Here is a tiny trained network, its code and every weight. The questions are about switching its units off for an input and a class, where a switched-off unit gives its printed mean instead of its output.

import numpy as np


def w(rows, s, z=0):
    codes = np.array(rows[::2]) - 128.0
    scale = np.full(codes.shape[1], s)
    scale[-1] = z or s
    return codes * scale


def norm(h):
    return h / np.sqrt((h * h).mean(-1, keepdims=True) + 1e-5)


def f(y):
    return np.maximum(y, 0)


def log_softmax(a):
    a = a - a.max(-1, keepdims=True)
    return a - np.log(np.exp(a).sum(-1, keepdims=True))


def net(x, mask):
    res = np.array(x, float).reshape(1, 2) / 4 @ E
    u = 0
    for l in range(4):
        y = f(norm(res) @ A[l][:, :-1].T + A[l][:, -1])
        res = res + np.where(mask[u : u + 5], y, B[l][:, -1]) @ B[l][:, :-1]
        u += 5
    return log_softmax(norm(res)[-1] @ U[:, :-1].T + U[:, -1])


A, B = {}, {}
E = w([
[92,234,62],'x0',
[113,1,36],'x1',
],0.0083)
A[0] = w([
[139,77,18,118],'L0N1',
[88,95,131,125],'L0N2',
[173,173,138,253],'L0N3',
[228,133,247,190],'L0N4',
[138,5,90,252],'L0N5',
],0.011,0.0022)
B[0] = w([
[150,145,166,216],'L0N1',
[104,143,172,153],'L0N2',
[187,169,101,186],'L0N3',
[116,6,138,232],'L0N4',
[89,163,150,254],'L0N5',
],0.018,0.008)
A[1] = w([
[255,179,77,84],'L1N1',
[58,164,170,2],'L1N2',
[55,51,108,151],'L1N3',
[104,110,173,231],'L1N4',
[174,113,152,157],'L1N5',
],0.0097,0.00096)
B[1] = w([
[18,181,158,253],'L1N1',
[254,78,91,242],'L1N2',
[140,218,202,244],'L1N3',
[180,204,143,249],'L1N4',
[158,146,129,183],'L1N5',
],0.0088,0.0037)
A[2] = w([
[150,104,44,154],'L2N1',
[103,80,118,118],'L2N2',
[14,98,129,39],'L2N3',
[116,127,10,169],'L2N4',
[157,77,187,252],'L2N5',
],0.013,0.0025)
B[2] = w([
[224,186,211,133],'L2N1',
[145,133,19,146],'L2N2',
[102,124,113,141],'L2N3',
[145,91,192,148],'L2N4',
[167,165,2,254],'L2N5',
],0.0088,0.008)
A[3] = w([
[27,90,210,140],'L3N1',
[30,24,81,161],'L3N2',
[84,131,67,77],'L3N3',
[156,166,219,6],'L3N4',
[252,152,176,118],'L3N5',
],0.012,0.0023)
B[3] = w([
[16,215,190,156],'L3N1',
[41,231,255,164],'L3N2',
[112,189,181,135],'L3N3',
[183,57,93,203],'L3N4',
[143,6,113,255],'L3N5',
],0.009,0.0086)
U = w([
[178,31,113,9],'0',
[8,253,107,247],'1',
],0.011,0.0012)

Each question gives the input, the list of numbers given to net, and the class t.
The units are the neurons (one row each of A and B). Each row of codes is followed by its name. A weight is (code - 128) times the scale printed after its matrix; where a second scale follows, it is the last column's (A, B and U).
mask holds one flag per neuron, layer by layer. A switched-off neuron (its flag False) gives its mean, the last column of its row in B, instead of its output. The means were averaged over made-up inputs and are rounded, as every weight is.
A unit's drop is (log p(t) with every unit on - log p(t) with that unit switched off) / (log p(t) with every unit on - log p(t) with every unit switched off).
The circuit of an input: a set's keep is (log p(t) with only the set's units on - log p(t) with every unit switched off) / (log p(t) with every unit on - log p(t) with every unit switched off). Starting from the 12 units with the biggest drops (on a tie, the unit counted first), units are removed one at a time, each time the one whose removal leaves the highest keep (on an exact tie, the one counted first), for as long as the keep stays at least 0.8.
units of the circuit, in order: the units of the circuit, biggest drop first
k most important neurons: the k neurons with the biggest drops, biggest first
k most important neurons of layer l: the k neurons of layer l with the biggest drops, biggest first
drop when u is switched off: that unit's drop, to one decimal
input [1,-5], class 0: units of the circuit, in order -> L0N4
input [-8,1], class 1: 2 most important neurons -> L0N4, L0N5
input [-6,-1], class 1: 3 most important neurons -> L0N4, L3N2, L1N2
input [1,-2], class 1: 4 most important neurons -> L0N1, L1N2, L1N1, L0N3
input [-4,-1], class 1: 2 most important neurons -> L0N4, L3N2
input [4,2], class 1: 2 most important neurons -> L0N5, L0N4
input [-7,-1], class 1: 4 most important neurons of layer 0 -> L0N4, L0N3, L0N5, L0N1
input [2,1], class 1: 2 most important neurons of layer 1 -> L1N1, L1N2
input [-8,-1], class 1: 2 most important neurons -> L0N4, L3N2
input [-6,0], class 1: drop when L0N4 is switched off -> 1.1
